Below are the code and all the weights of a small trained network. Each question names an input and a target symbol and asks about switching units off, where a switched-off unit gives its printed mean instead of its output.

import numpy as np


def w(rows, s, z=0):
    codes = np.array(rows[::2]) - 128.0
    scale = np.full(codes.shape[1], s)
    scale[-1] = z or s
    return codes * scale


def norm(h):
    return h / np.sqrt((h * h).mean(-1, keepdims=True) + 1e-5)


def f(y):
    return np.maximum(y, 0)


def softmax(a):
    e = np.exp(a - a.max(-1, keepdims=True))
    return e / e.sum(-1, keepdims=True)


def log_softmax(a):
    a = a - a.max(-1, keepdims=True)
    return a - np.log(np.exp(a).sum(-1, keepdims=True))


def net(x, mask):
    ids = ['ΓΠΣΦαδεζηθτψω'.index(c) for c in x.split()]
    T = len(ids)
    res = E[ids] + P[:T]
    u = 0
    for l in range(3):
        r = norm(res)
        for j in range(2):
            rows = slice(2 * j, 2 * j + 2)
            q, k, v = (r @ M[l][rows].T for M in (Q, K, V))
            z = softmax(np.where(np.tri(T) > 0, q @ k.T / 2**0.5, -1e9)) @ v
            o = O[l][rows]
            res = res + np.where(mask[u + j], z, o[:, -1]) @ o[:, :-1]
        u += 2
        y = f(norm(res) @ A[l][:, :-1].T + A[l][:, -1])
        res = res + np.where(mask[u : u + 4], y, B[l][:, -1]) @ B[l][:, :-1]
        u += 4
    return log_softmax(norm(res)[-1] @ U[:, :-1].T + U[:, -1])


Q, K, V, O, A, B = {}, {}, {}, {}, {}, {}
E = w([
[55,162,106,241,81,84,129,107,110,169],'Γ',
[82,76,109,150,85,129,113,144,163,59],'Π',
[137,174,113,171,53,124,162,164,169,183],'Σ',
[73,194,151,134,137,138,77,164,74,154],'Φ',
[118,96,121,128,127,124,153,123,100,93],'α',
[165,114,58,165,118,199,107,108,218,69],'δ',
[101,138,175,166,126,143,116,157,107,142],'ε',
[97,130,167,99,173,120,122,65,78,160],'ζ',
[163,73,104,170,114,143,104,121,175,151],'η',
[251,101,62,177,200,112,51,118,145,40],'θ',
[31,57,87,38,149,124,98,128,180,233],'τ',
[140,128,127,174,65,45,101,178,118,216],'ψ',
[77,125,163,113,95,157,71,140,16,97],'ω',
],0.02)
P = w([
[130,49,219,117,184,158,116,127,129,183],'0',
[162,44,82,2,30,185,109,145,58,153],'1',
[181,44,49,61,79,211,103,158,57,139],'2',
[179,57,41,72,81,205,98,156,71,160],'3',
[173,83,40,82,109,220,77,151,73,143],'4',
[162,55,32,89,112,220,93,147,84,137],'5',
[166,76,27,108,129,219,82,139,98,155],'6',
[169,73,31,103,135,210,66,155,68,176],'7',
],0.0083)
Q[0] = w([
[113,110,189,80,105,2,200,119,178,112],'0.h1',
[131,105,47,119,115,165,71,97,138,253],'0.h1',
[111,51,27,119,114,127,51,159,180,121],'0.h2',
[171,165,155,102,126,118,225,222,201,57],'0.h2',
],0.0077)
K[0] = w([
[140,148,95,49,138,165,150,168,129,151],'0.h1',
[120,131,160,179,151,63,135,76,141,114],'0.h1',
[117,111,152,254,106,136,183,69,142,101],'0.h2',
[182,185,91,129,80,130,81,120,60,87],'0.h2',
],0.0087)
V[0] = w([
[198,96,210,118,236,44,137,119,217,112],'0.h1',
[218,53,179,112,123,140,140,161,82,130],'0.h1',
[92,32,133,143,114,96,79,47,95,71],'0.h2',
[93,254,141,173,102,67,188,120,80,71],'0.h2',
],0.0075)
O[0] = w([
[154,208,182,72,147,126,152,113,144,156,69],'0.h1',
[51,73,134,96,157,209,129,150,193,6,130],'0.h1',
[154,146,181,157,186,194,166,213,109,134,219],'0.h2',
[72,176,138,147,158,132,167,107,97,138,2],'0.h2',
],0.013,0.0092)
A[0] = w([
[78,199,30,227,91,108,149,225,113,97,64],'0.n1',
[172,83,153,140,112,170,2,129,81,101,129],'0.n2',
[177,161,205,214,107,109,71,68,10,148,255],'0.n3',
[176,166,77,204,154,52,76,103,199,118,210],'0.n4',
],0.0071,0.0028)
B[0] = w([
[179,98,135,47,144,142,201,133,132,163,175],'0.n1',
[110,108,117,83,123,139,220,200,152,126,247],'0.n2',
[133,122,63,146,93,116,230,97,145,82,193],'0.n3',
[55,111,129,2,50,128,142,102,112,86,154],'0.n4',
],0.011)
Q[1] = w([
[100,254,171,197,183,50,99,61,65,85],'1.h1',
[155,223,64,193,171,159,89,98,203,133],'1.h1',
[56,153,121,149,46,81,65,92,96,227],'1.h2',
[141,176,224,137,82,111,98,57,111,47],'1.h2',
],0.0086)
K[1] = w([
[176,163,139,92,90,130,249,134,103,97],'1.h1',
[170,59,127,123,96,175,121,147,169,70],'1.h1',
[150,157,126,106,141,97,168,104,129,64],'1.h2',
[126,156,75,61,52,145,166,173,86,118],'1.h2',
],0.011)
V[1] = w([
[17,129,118,112,138,118,108,137,89,216],'1.h1',
[186,153,148,206,140,144,171,211,91,150],'1.h1',
[42,85,54,120,63,136,143,128,54,89],'1.h2',
[158,116,177,98,84,156,121,122,101,2],'1.h2',
],0.0093)
O[1] = w([
[107,153,127,137,159,146,63,196,127,156,251],'1.h1',
[190,174,216,137,82,130,158,168,124,183,117],'1.h1',
[56,85,149,202,150,138,84,154,89,185,32],'1.h2',
[109,60,177,162,88,139,141,6,118,56,182],'1.h2',
],0.012,0.0032)
A[1] = w([
[115,151,207,68,139,160,121,143,221,26,113],'1.n1',
[87,120,181,89,78,139,28,215,234,107,141],'1.n2',
[189,162,177,124,178,114,2,27,69,139,2],'1.n3',
[45,183,164,143,217,212,145,103,63,131,218],'1.n4',
],0.0087,0.009)
B[1] = w([
[140,147,87,184,101,146,108,100,76,175,254],'1.n1',
[163,174,127,190,127,241,145,113,145,149,234],'1.n2',
[147,97,8,97,136,93,242,217,125,128,128],'1.n3',
[191,130,119,94,155,103,139,60,43,103,199],'1.n4',
],0.013,0.0076)
Q[2] = w([
[135,72,167,77,178,78,135,165,215,2],'2.h1',
[160,77,78,132,131,95,176,220,96,202],'2.h1',
[123,109,205,119,65,135,108,82,230,110],'2.h2',
[130,239,219,129,92,41,42,110,145,83],'2.h2',
],0.0085)
K[2] = w([
[90,48,103,103,49,48,196,170,146,165],'2.h1',
[63,187,177,213,110,69,80,89,124,81],'2.h1',
[98,141,2,98,26,130,218,211,237,190],'2.h2',
[52,40,40,58,74,156,55,217,55,115],'2.h2',
],0.0071)
V[2] = w([
[117,66,124,168,68,162,98,2,93,53],'2.h1',
[114,125,217,100,159,250,114,86,183,132],'2.h1',
[114,7,111,150,118,146,106,230,190,147],'2.h2',
[91,165,207,240,194,118,212,167,68,146],'2.h2',
],0.0097)
O[2] = w([
[53,89,253,143,139,26,99,59,224,53,228],'2.h1',
[153,135,172,115,235,58,2,240,178,143,238],'2.h1',
[143,16,174,166,104,197,95,56,64,194,2],'2.h2',
[128,121,111,78,4,174,144,230,51,37,115],'2.h2',
],0.0093,0.0058)
A[2] = w([
[131,195,69,2,156,86,174,60,147,185,207],'2.n1',
[30,12,182,170,169,74,71,74,211,111,252],'2.n2',
[134,152,69,126,71,79,155,199,197,195,223],'2.n3',
[71,170,45,99,80,164,176,148,51,114,61],'2.n4',
],0.0082,0.0034)
B[2] = w([
[141,8,91,147,186,2,187,244,109,110,222],'2.n1',
[104,222,91,64,117,204,195,177,81,170,254],'2.n2',
[96,58,114,182,197,177,247,168,155,112,226],'2.n3',
[164,200,82,78,124,83,242,103,188,169,199],'2.n4',
],0.0098,0.0075)
U = w([
[121,57,80,141,92,103,208,113,93,146,150],'Γ',
[79,89,174,184,90,134,95,167,116,117,105],'Π',
[83,148,177,156,154,107,161,90,173,251,113],'Σ',
[162,254,103,73,75,141,139,130,62,206,154],'Φ',
[74,127,104,182,151,112,78,71,90,128,223],'α',
[178,127,115,66,102,173,121,35,171,150,87],'δ',
[106,194,196,167,133,161,146,143,110,141,77],'ε',
[153,120,184,14,191,65,111,67,47,171,255],'ζ',
[224,62,81,163,168,139,109,59,139,207,114],'η',
[189,133,68,135,163,75,125,138,171,94,152],'θ',
[113,130,58,102,196,181,60,188,118,179,93],'τ',
[190,78,204,148,75,103,103,181,144,199,92],'ψ',
[46,185,145,61,62,138,93,143,110,89,58],'ω',
],0.0093,0.0038)

Each question gives the input, a string of symbols that net reads in full, and the target symbol t.
The units are the heads (2 rows each of Q, K, V and O) and the neurons (one row each of A and B). Each row of codes is followed by its name. A weight is (code - 128) times the scale printed after its matrix; where a second scale follows, it is the last column's (O, A, B and U).
mask holds one flag per unit, layer by layer, with each layer's heads first. A switched-off unit (its flag False) gives its mean, the last column of its rows in O or B, instead of its output. The means were averaged over made-up inputs and are rounded, as every weight is.
A unit's drop is (log p(t) with every unit on - log p(t) with that unit switched off) / (log p(t) with every unit on - log p(t) with every unit switched off).
most important unit: the unit with the biggest drop
top k neurons: the k neurons with the biggest drops, biggest first
k most important neurons of layer l: the k neurons of layer l with the biggest drops, biggest first
heads that matter: for each layer, one digit per head in row order, 1 if its drop is at least 0.15 and else 0, layers parted by /
input Γ ζ Φ ζ α τ Γ ζ, target Φ: heads that matter : 10 / 11 / 11
input δ Γ ζ ζ τ, target Σ: most important unit : 2.h2
input Φ τ ζ ζ Γ ζ Γ ω, target Γ: heads that matter : 11 / 00 / 10
input τ Γ ζ Γ τ ε Γ τ, target η: heads that matter : 11 / 00 / 11
input ε ζ Γ, target ω: heads that matter : 11 / 01 / 10
input Γ ζ ζ ζ Γ, target Φ: top 3 neurons : 2.n4; 0.n2; 2.n1
input ζ ζ ε, target θ: heads that matter : 10 / 01 / 01
input Π θ ζ τ Γ η ζ ψ, target ψ: 2 most important neurons of layer 0 : 0.n1; 0.n4
input δ Γ ζ, target Σ: 2 most important neurons of layer 2 : 2.n2; 2.n1
input τ Γ η, target η: heads that matter : 01 / 01 / 01
input η ζ ζ, target ζ: 2 most important neurons of layer 2 : 2.n2; 2.n3
input Π ζ Σ, target ψ: top 2 neurons : 0.n4; 0.n3
input Γ ε Γ ζ ω, target Φ: heads that matter : 01 / 11 / 11
input Σ δ ζ Γ α θ ζ, target α: most important unit : 0.h2
input τ Π ζ ζ ζ ζ θ ζ, target η: top 3 neurons : 2.n2; 0.n2; 0.n4
input Γ Π η θ Σ Γ δ, target Φ: heads that matter : 01 / 01 / 11
input ζ ω ζ τ, target θ: heads that matter : 10 / 01 / 01
input θ Γ ζ Γ τ, target ζ: top 2 neurons : 1.n4; 0.n2
input ζ ζ θ δ, target δ: top 2 neurons : 1.n4; 0.n1
input τ ψ ω ζ τ Γ, target η: top neuron : 0.n1
input δ Γ ζ ζ ω Π, target Σ: top 2 neurons : 0.n4; 2.n2
input ζ ζ ζ δ δ ζ Σ δ, target δ: heads that matter : 10 / 00 / 10
input Σ τ ζ, target τ: top 3 neurons : 2.n2; 0.n2; 0.n3
input ζ ζ Γ δ τ Π, target τ: heads that matter : 01 / 11 / 00
input Γ ζ Γ Γ Γ Σ, target Φ: heads that matter : 01 / 11 / 11
input ψ η ζ ψ ζ η ζ, target τ: top 2 neurons : 0.n3; 0.n2
input Γ τ θ, target Φ: top neuron : 2.n4
input τ ζ ψ, target η: heads that matter : 01 / 00 / 01
input τ Π Γ Γ ε, target η: heads that matter : 01 / 01 / 01
